Where the symbols take the states:
at | @ § & ! * $
s873 | s628 s281 s7 s851 s720 s125
s787 | s403 s861 s11 s586 s688 s939
s548 | s9 s959 s347 s431 s840 s338
s50 | s39 s380 s390 s556 s7 s501
s449 | s453 s780 s256 s43 s274 s446
s440 | s893 s125 s628 s296 s355 s818
s861 | s413 s922 s962 s606 s586 s981
s840 | s380 s431 s338 s599 s394 s173
s912 | s328 s598 s688 s221 s256 s653
s635 | s962 s473 s535 s875 s227 s922
s598 | s930 s985 s586 s787 s221 s24
s173 | s394 s823 s257 s9 s900 s295
s801 | s446 s172 s780 s328 s620 s43
s780 | s801 s403 s221 s912 s43 s304
s63 | s390 s338 s9 s173 s46 s380
s688 | s912 s586 s939 s24 s653 s930
s992 | s125 s451 s281 s39 s12 s851
s7 | s873 s556 s501 s788 s125 s992
s851 | s12 s50 s788 s7 s89 s932
s43 | s620 s912 s304 s256 s959 s811
s503 | s922 s440 s473 s355 s280 s875
s900 | s451 s9 s295 s380 s50 s390
s575 | s768 s382 s355 s503 s962 s635
s296 | s382 s932 s12 s628 s473 s150
s431 | s257 s446 s453 s347 s599 s823
s347 | s548 s811 s620 s453 s338 s847
s922 | s227 s893 s503 s575 s606 s280
s556 | s281 s295 s394 s390 s788 s451
s46 | s501 s173 s380 s900 s281 s556
s227 | s981 s875 s922 s768 s985 s606
s281 | s992 s900 s556 s50 s851 s788
s280 | s606 s355 s875 s635 s894 s768
s962 | s861 s503 s635 s280 s981 s227
s893 | s875 s720 s440 s382 s575 s355
s453 | s431 s801 s449 s620 s823 s274
s413 | s939 s227 s861 s985 s598 s586
s256 | s449 s221 s653 s304 s446 s801
s125 | s720 s788 s992 s932 s296 s12
s720 | s818 s851 s125 s89 s382 s296
s13 | s24 s894 s985 s413 s403 s787
s12 | s296 s39 s851 s873 s150 s89
s620 | s347 s328 s43 s449 s847 s959
s338 | s840 s453 s847 s823 s173 s257
s9 | s63 s847 s548 s257 s380 s840
s11 | s787 s962 s894 s981 s939 s413
s89 | s150 s7 s932 s125 s440 s628
s221 | s780 s787 s24 s688 s304 s172
s446 | s274 s304 s801 s811 s347 s620
s586 | s598 s606 s981 s11 s24 s13
s473 | s503 s628 s150 s818 s875 s893
s39 | s932 s46 s50 s281 s873 s7
s932 | s89 s501 s39 s992 s628 s873
s599 | s295 s347 s823 s338 s63 s9
s403 | s172 s413 s787 s598 s912 s688
s304 | s43 s688 s172 s653 s811 s328
s959 | s847 s256 s811 s446 s431 s453
s355 | s575 s296 s818 s473 s635 s535
s382 | s535 s89 s296 s440 s503 s473
s394 | s556 s599 s173 s63 s451 s900
s985 | s13 s768 s606 s861 s787 s11
s628 | s440 s992 s873 s12 s818 s720
s981 | s586 s280 s227 s894 s13 s985
s257 | s173 s274 s431 s548 s295 s599
s847 | s338 s449 s959 s274 s257 s431
s823 | s599 s620 s274 s847 s9 s548
s24 | s221 s11 s13 s939 s172 s403
s451 | s788 s63 s900 s46 s39 s50
s811 | s959 s653 s328 s801 s453 s449
s150 | s473 s873 s89 s720 s893 s440
s501 | s7 s394 s46 s451 s992 s281
s295 | s900 s548 s599 s840 s390 s63
s875 | s280 s818 s893 s535 s768 s575
s818 | s355 s12 s720 s150 s535 s382
s535 | s635 s150 s382 s893 s922 s503
s894 | s11 s635 s768 s227 s413 s861
s380 | s46 s257 s840 s295 s556 s394
s390 | s50 s840 s63 s394 s501 s46
s172 | s304 s939 s403 s930 s328 s912
s653 | s256 s24 s930 s172 s801 s780
s930 | s653 s13 s598 s403 s780 s221
s788 | s851 s390 s451 s501 s932 s39
s328 | s811 s930 s912 s780 s449 s256
s768 | s894 s535 s575 s922 s861 s962
s274 | s823 s43 s446 s959 s548 s347
s606 | s985 s575 s280 s962 s11 s894
s939 | s688 s981 s413 s13 s930 s598

In the rows, zero is written as 50.

The rows follow the links: the fewer symbols apart two states are, the more alike their rows tend to be.

Row, then state:
32 32 15 56 71 40 53 33 50 42 53 67 51 27 82 41 38 42 41 42 32 65 52 38 63 22 60 33 78 82 65 52 38 44 64 42 44 34 37 51 36 | s599
27 56 40 26 55 43 62 55 53 35 28 51 65 54 49 88 50 88 51 26 45 36 58 48 32 49 36 39 57 52 59 54 30 51 63 64 52 92 31 55 21 | s688
60 27 33 62 86 47 71 37 35 56 45 53 30 37 61 13 33 34 31 51 27 53 53 41 71 56 66 25 73 74 63 43 39 49 48 49 65 32 42 54 35 | s380
34 72 61 38 13 50 29 60 66 40 55 47 69 60 40 88 67 68 70 46 71 45 45 56 27 40 32 71 29 28 39 57 58 46 55 49 33 68 55 47 63 | s985
64 26 39 60 86 49 69 39 34 59 46 51 29 39 57 11 34 31 29 54 28 53 53 43 73 61 67 27 69 73 60 41 41 52 46 48 66 30 43 52 38 | s394
60 61 22 63 44 41 38 66 66 48 40 52 20 55 63 49 65 33 68 60 39 45 39 32 54 39 52 61 71 48 47 60 80 19 57 57 35 33 82 57 85 | s628
34 39 79 43 46 59 50 27 36 50 74 51 84 35 42 46 36 57 32 44 68 65 54 69 48 48 48 43 23 49 50 39 22 82 44 32 56 52 18 37 21 | s811
67 52 46 73 36 51 31 48 57 58 68 51 33 48 57 26 56 14 59 71 55 61 39 45 62 39 58 66 48 45 41 50 76 40 44 38 38 9 75 46 86 | s851
32 39 75 43 41 56 47 25 38 48 77 54 85 34 44 45 36 53 33 46 70 68 55 71 49 40 49 45 23 51 51 41 25 81 44 28 52 47 18 37 25 | s449
62 57 37 70 36 47 29 54 61 53 61 52 30 49 62 35 60 19 66 68 50 58 39 40 59 36 55 68 56 49 42 54 79 30 49 43 33 15 79 50 91 | s873
37 38 78 40 48 59 56 29 35 50 69 48 82 38 38 48 36 60 32 42 65 62 58 71 47 52 47 42 24 49 50 38 19 82 43 34 60 55 15 38 19 | s43
40 73 68 39 11 52 29 61 62 43 56 46 70 62 37 83 66 66 69 47 73 45 44 59 27 43 31 74 26 25 36 56 60 49 51 48 35 68 56 46 64 | s981
61 60 21 62 48 41 40 67 66 49 36 51 18 59 62 50 66 36 69 57 37 41 41 30 53 41 52 60 75 49 48 58 79 18 55 61 37 38 85 58 82 | s720
54 70 78 42 15 57 36 63 56 49 54 38 61 66 26 72 64 59 64 53 75 41 44 61 33 61 33 73 18 19 33 52 61 55 42 52 43 63 60 45 65 | s606
29 39 68 48 39 56 40 24 42 45 83 58 86 30 54 47 36 49 38 46 68 73 53 68 51 29 51 48 26 56 50 43 29 76 48 24 46 39 22 36 31 | s620
38 39 77 37 55 57 61 35 33 50 59 46 79 42 35 51 35 67 29 39 58 52 59 68 45 60 46 36 27 50 52 40 19 80 43 42 64 67 17 43 13 | s256
45 27 17 58 82 41 62 37 43 48 46 60 38 34 73 27 33 39 36 46 24 58 54 38 67 38 64 26 81 80 66 48 38 46 57 48 57 35 40 53 33 | s173

Each walk starts at a row. The symbols on each line, taken left to right, move it on to the next state.
Each answer is a row, close to the row of the state it stands for.
new walk
68 27 43 63 86 51 68 39 33 60 47 48 28 39 54 7 33 29 31 55 30 54 53 45 73 63 67 28 66 66 58 40 43 54 43 47 67 28 44 51 38
§ ! § * * $ * &	49 28 23 58 85 43 66 38 40 53 44 58 33 33 70 24 33 40 33 47 23 57 54 38 69 45 66 27 79 78 64 47 37 46 55 48 59 34 40 54 33
* § & $ & @ * !	41 28 16 57 78 38 61 37 44 47 46 64 40 31 77 31 35 41 38 44 25 60 54 37 68 32 63 27 81 82 67 49 38 45 60 45 53 34 39 53 35
new walk
76 29 56 67 74 56 62 39 34 65 60 45 28 43 46 2 36 19 31 63 41 57 51 50 72 68 69 39 52 57 50 37 50 56 33 43 66 19 51 47 50
§ $ @ ! !	54 25 27 59 87 44 69 38 38 54 45 56 32 37 65 19 33 37 34 48 26 54 55 39 71 50 66 25 77 76 64 44 39 50 51 48 61 33 42 52 34
* * § @ !	74 29 54 65 78 53 66 38 32 65 56 45 27 42 48 3 35 23 31 61 37 55 53 49 73 66 68 35 58 60 54 38 47 57 37 45 67 23 50 47 47
new walk
58 69 81 43 20 59 39 65 55 54 51 37 59 69 23 67 63 58 61 55 72 40 46 61 34 66 36 71 19 17 30 49 61 56 40 51 47 65 60 46 66
§ * * ! * §	64 69 84 43 23 61 42 66 52 55 50 33 56 69 19 63 63 58 60 56 72 37 47 62 33 72 38 70 20 16 32 49 62 56 37 54 49 65 60 47 65
@ @ $ @ * ! § @ &	27 70 46 34 21 44 35 60 67 34 46 54 71 58 49 97 64 76 71 39 63 42 48 50 26 31 31 64 42 39 48 61 53 42 61 55 33 76 51 49 52
new walk
31 50 48 25 60 45 66 54 46 40 29 47 65 51 45 78 46 85 43 28 44 37 59 51 35 57 38 34 55 54 59 51 26 58 59 62 58 90 25 54 12
§ § $ § $ ! @ !	67 67 84 43 28 61 46 66 51 56 46 30 49 71 18 59 63 57 57 56 69 35 48 61 35 78 39 67 21 17 32 48 61 56 36 56 53 65 61 49 65
! * * § § ! § &	60 58 29 67 39 45 30 59 64 51 50 53 26 55 65 42 64 26 68 64 45 53 39 34 56 35 54 67 63 48 43 59 80 22 52 50 33 23 82 52 89
new walk
38 40 79 37 53 58 60 30 34 49 66 47 80 39 37 47 33 61 31 40 63 56 59 68 45 58 47 38 26 51 52 39 19 81 43 38 62 61 15 40 17
§ $ & ! * $	35 45 58 28 63 49 69 49 39 44 34 47 66 51 38 70 42 82 36 31 45 40 59 57 37 61 42 31 49 54 58 48 20 65 54 59 63 87 22 51 9
§ @ & ! & &	50 72 77 42 13 57 33 62 60 48 55 42 65 66 29 76 67 62 65 52 76 42 45 61 30 54 32 73 20 21 34 53 60 52 44 52 39 66 58 47 67
new walk
61 60 25 65 39 44 35 62 66 50 44 52 23 54 63 47 65 29 68 62 42 49 39 32 55 35 52 65 68 49 45 57 80 20 54 54 34 28 82 55 89
! * ! $ & ! &	73 46 60 74 45 58 37 43 48 63 72 45 33 47 51 13 49 13 48 71 55 62 43 51 67 52 62 61 42 44 40 44 68 50 38 35 48 8 68 43 79
* § ! ! @ $ &	77 32 59 69 68 56 56 39 33 66 60 45 30 44 45 2 36 17 32 65 43 58 48 52 72 66 68 44 50 54 48 38 52 57 33 42 63 18 53 48 56
new walk
20 65 39 29 34 40 46 59 64 33 35 53 69 55 54 96 61 83 64 31 51 41 51 47 28 35 34 52 53 46 53 61 44 40 67 59 38 85 45 53 38
& § ! & * $ &	75 64 83 45 38 59 54 70 47 60 38 30 41 72 15 54 62 56 54 56 61 30 48 58 37 85 43 62 28 19 34 47 61 53 34 62 60 68 63 51 61
§ § & § & @ * §	78 37 62 70 59 59 49 40 38 66 67 44 32 46 44 4 40 14 40 69 50 60 46 52 71 61 66 49 44 50 44 40 58 56 33 37 58 12 57 44 66
